Below is a small trained network, with its code and all its weights. Each question gives an input and a target symbol and asks what happens when units are switched off, that is, made to give their printed mean instead of their output.

import numpy as np


def w(rows, s, z=0):
    codes = np.array(rows[::2]) - 128.0
    scale = np.full(codes.shape[1], s)
    scale[-1] = z or s
    return codes * scale


def f(y):
    return y / 2 * (1 + np.tanh(0.7978845608 * (y + 0.044715 * y**3)))


def softmax(a):
    e = np.exp(a - a.max(-1, keepdims=True))
    return e / e.sum(-1, keepdims=True)


def log_softmax(a):
    a = a - a.max(-1, keepdims=True)
    return a - np.log(np.exp(a).sum(-1, keepdims=True))


def net(x, mask):
    ids = ['ΘΠΦΨαγεζημ'.index(c) for c in x.split()]
    T = len(ids)
    res = E[ids] + P[:T]
    u = 0
    for l in range(2):
        q, k, v = (res @ M[l].T for M in (Q, K, V))
        z = softmax(np.where(np.tri(T) > 0, q @ k.T / 2**0.5, -1e9)) @ v
        res = res + np.where(mask[u], z, O[l][:, -1]) @ O[l][:, :-1]
        u += 1
        y = f(res @ A[l][:, :-1].T + A[l][:, -1])
        res = res + np.where(mask[u : u + 12], y, B[l][:, -1]) @ B[l][:, :-1]
        u += 12
    return log_softmax(res[-1] @ U[:, :-1].T + U[:, -1])


Q, K, V, O, A, B = {}, {}, {}, {}, {}, {}
E = w([
[132,147,164,47,172,177],'Θ',
[66,88,120,93,10,143],'Π',
[164,139,108,191,69,116],'Φ',
[132,214,174,245,164,167],'Ψ',
[162,116,172,141,178,177],'α',
[194,149,95,168,233,172],'γ',
[132,210,139,152,70,151],'ε',
[149,198,67,75,83,144],'ζ',
[55,121,141,133,145,184],'η',
[156,80,57,92,86,140],'μ',
],0.013)
P = w([
[37,83,163,96,178,2],'0',
[113,103,165,118,148,62],'1',
[128,106,136,134,149,107],'2',
[142,113,133,129,133,143],'3',
[162,120,129,138,123,172],'4',
[190,128,122,137,118,193],'5',
[190,151,113,141,114,214],'6',
],0.0068)
Q[0] = w([
[203,107,71,143,91,246],'L0H1',
[135,88,164,116,174,8],'L0H1',
],0.015)
K[0] = w([
[114,132,147,136,90,247],'L0H1',
[63,162,155,125,138,32],'L0H1',
],0.013)
V[0] = w([
[39,121,2,233,227,131],'L0H1',
[23,168,223,76,77,136],'L0H1',
],0.0095)
O[0] = w([
[200,136,197,1,71,117,3],'L0H1',
[50,190,29,112,207,132,75],'L0H1',
],0.0066,0.0017)
A[0] = w([
[133,179,59,155,122,156,141],'L0N1',
[109,126,82,84,123,240,172],'L0N2',
[148,129,81,200,79,86,139],'L0N3',
[207,45,132,147,254,147,64],'L0N4',
[163,76,170,143,214,62,179],'L0N5',
[125,72,17,193,181,122,157],'L0N6',
[131,170,180,192,131,103,160],'L0N7',
[147,100,183,116,87,93,184],'L0N8',
[33,97,198,104,163,221,249],'L0N9',
[174,135,110,88,187,131,32],'L0N10',
[51,175,123,154,3,118,69],'L0N11',
[104,154,114,104,157,140,86],'L0N12',
],0.0085,0.0017)
B[0] = w([
[181,155,170,157,189,101,225],'L0N1',
[209,120,131,125,166,74,253],'L0N2',
[161,97,173,210,87,103,194],'L0N3',
[76,173,6,149,121,156,195],'L0N4',
[43,168,94,117,93,165,144],'L0N5',
[119,50,131,69,196,139,216],'L0N6',
[100,66,110,193,111,187,160],'L0N7',
[69,104,98,119,138,186,156],'L0N8',
[164,64,140,252,154,122,194],'L0N9',
[142,128,94,104,86,87,125],'L0N10',
[156,160,12,185,102,140,213],'L0N11',
[132,138,118,146,166,95,134],'L0N12',
],0.011,0.003)
Q[1] = w([
[187,147,80,160,118,213],'L1H1',
[1,207,184,119,91,39],'L1H1',
],0.0079)
K[1] = w([
[239,80,126,131,133,165],'L1H1',
[2,128,163,109,125,29],'L1H1',
],0.0089)
V[1] = w([
[94,4,146,84,136,98],'L1H1',
[171,150,101,38,114,55],'L1H1',
],0.012)
O[1] = w([
[253,156,168,169,125,164,3],'L1H1',
[184,83,50,223,92,164,16],'L1H1',
],0.0079,0.0026)
A[1] = w([
[117,101,173,153,146,117,137],'L1N1',
[81,129,127,107,123,109,114],'L1N2',
[195,162,125,156,136,196,24],'L1N3',
[151,206,146,161,100,69,174],'L1N4',
[157,129,10,77,94,138,67],'L1N5',
[103,144,148,85,2,160,34],'L1N6',
[65,46,143,162,144,203,56],'L1N7',
[138,171,141,150,97,209,31],'L1N8',
[123,109,169,179,59,58,238],'L1N9',
[126,18,129,77,121,142,253],'L1N10',
[107,128,150,17,105,55,58],'L1N11',
[178,119,178,75,114,68,232],'L1N12',
],0.0091,0.002)
B[1] = w([
[161,97,161,129,149,155,145],'L1N1',
[133,102,102,71,125,147,146],'L1N2',
[116,116,138,122,134,197,180],'L1N3',
[169,207,117,146,174,156,151],'L1N4',
[158,133,245,124,62,66,254],'L1N5',
[224,150,47,102,149,146,141],'L1N6',
[115,47,157,111,124,65,167],'L1N7',
[69,125,144,65,112,117,141],'L1N8',
[127,126,140,183,112,223,162],'L1N9',
[80,104,15,79,108,124,197],'L1N10',
[104,99,190,122,51,146,139],'L1N11',
[115,208,163,53,126,139,161],'L1N12',
],0.011,0.006)
U = w([
[142,118,60,92,238,82,190],'Θ',
[93,12,70,253,63,7,95],'Π',
[155,104,162,186,84,248,210],'Φ',
[43,94,206,115,109,123,78],'Ψ',
[4,81,68,85,139,56,164],'α',
[40,188,165,50,42,88,25],'γ',
[24,235,28,115,127,166,254],'ε',
[200,202,173,110,124,13,120],'ζ',
[165,64,178,95,204,86,42],'η',
[168,26,79,15,94,142,161],'μ',
],0.0042,0.002)

Each question gives the input, a string of symbols that net reads in full, and the target symbol t.
The units are the heads (2 rows each of Q, K, V and O) and the neurons (one row each of A and B). Each row of codes is followed by its name. A weight is (code - 128) times the scale printed after its matrix; where a second scale follows, it is the last column's (O, A, B and U).
mask holds one flag per unit, layer by layer, with each layer's heads first. A switched-off unit (its flag False) gives its mean, the last column of its rows in O or B, instead of its output. The means were averaged over made-up inputs and are rounded, as every weight is.
A unit's drop is (log p(t) with every unit on - log p(t) with that unit switched off) / (log p(t) with every unit on - log p(t) with every unit switched off).
The circuit of an input: a set's keep is (log p(t) with only the set's units on - log p(t) with every unit switched off) / (log p(t) with every unit on - log p(t) with every unit switched off). Starting from the 12 units with the biggest drops (on a tie, the unit counted first), units are removed one at a time, each time the one whose removal leaves the highest keep (on an exact tie, the one counted first), for as long as the keep stays at least 0.8.
units of the circuit, in order: the units of the circuit, biggest drop first
most important unit: the unit with the biggest drop
top k neurons: the k neurons with the biggest drops, biggest first
top k neurons in layer l: the k neurons of layer l with the biggest drops, biggest first
input ε μ γ Φ, target Φ: units of the circuit, in order -> [L1N9, L0N3]
input μ μ Ψ, target Ψ: units of the circuit, in order -> [L0N7, L1H1, L0N9]
input μ μ μ η, target Φ: units of the circuit, in order -> [L1H1, L0N6]
input μ μ μ ζ, target Φ: units of the circuit, in order -> [L1H1, L1N3, L0N6]
input ε Φ α, target α: top 2 neurons in layer 1 -> [L1N7, L1N5]
input μ Π μ ε ε, target ε: units of the circuit, in order -> [L1N5, L0N6, L1N4]
input μ μ μ, target Φ: top 2 neurons -> [L1N3, L0N11]
input γ ε Π ζ ζ ε Π, target Π: most important unit -> L0N2
input η Θ ε ε μ μ Π, target Φ: top 2 neurons in layer 1 -> [L1N9, L1N10]
input Θ μ ε, target Φ: top 2 neurons in layer 0 -> [L0N6, L0N2]
input η μ ε, target Φ: top 2 neurons -> [L0N2, L0N4]
input Π μ μ μ, target Φ: top 2 neurons -> [L1N3, L0N6]
input γ μ ζ γ, target γ: top 3 neurons -> [L1N5, L0N4, L1N8]
input ε γ Ψ ζ α, target α: top 2 neurons -> [L0N4, L1N7]
input ζ μ ε α Θ Π Θ, target Θ: top neuron -> [L1N5]
input ζ γ μ μ μ Φ ε, target ε: top 4 neurons -> [L0N11, L1N5, L0N6, L1N4]
input ε α γ, target γ: top 2 neurons -> [L0N4, L1N5]
input Θ ζ μ Ψ η ζ, target ζ: top 2 neurons in layer 0 -> [L0N2, L0N9]
input ε μ μ ζ, target Φ: top 2 neurons in layer 0 -> [L0N6, L0N4]
input μ γ μ, target μ: most important unit -> L0H1
input μ μ η ζ ε Θ η, target η: top 2 neurons -> [L0N9, L0N2]
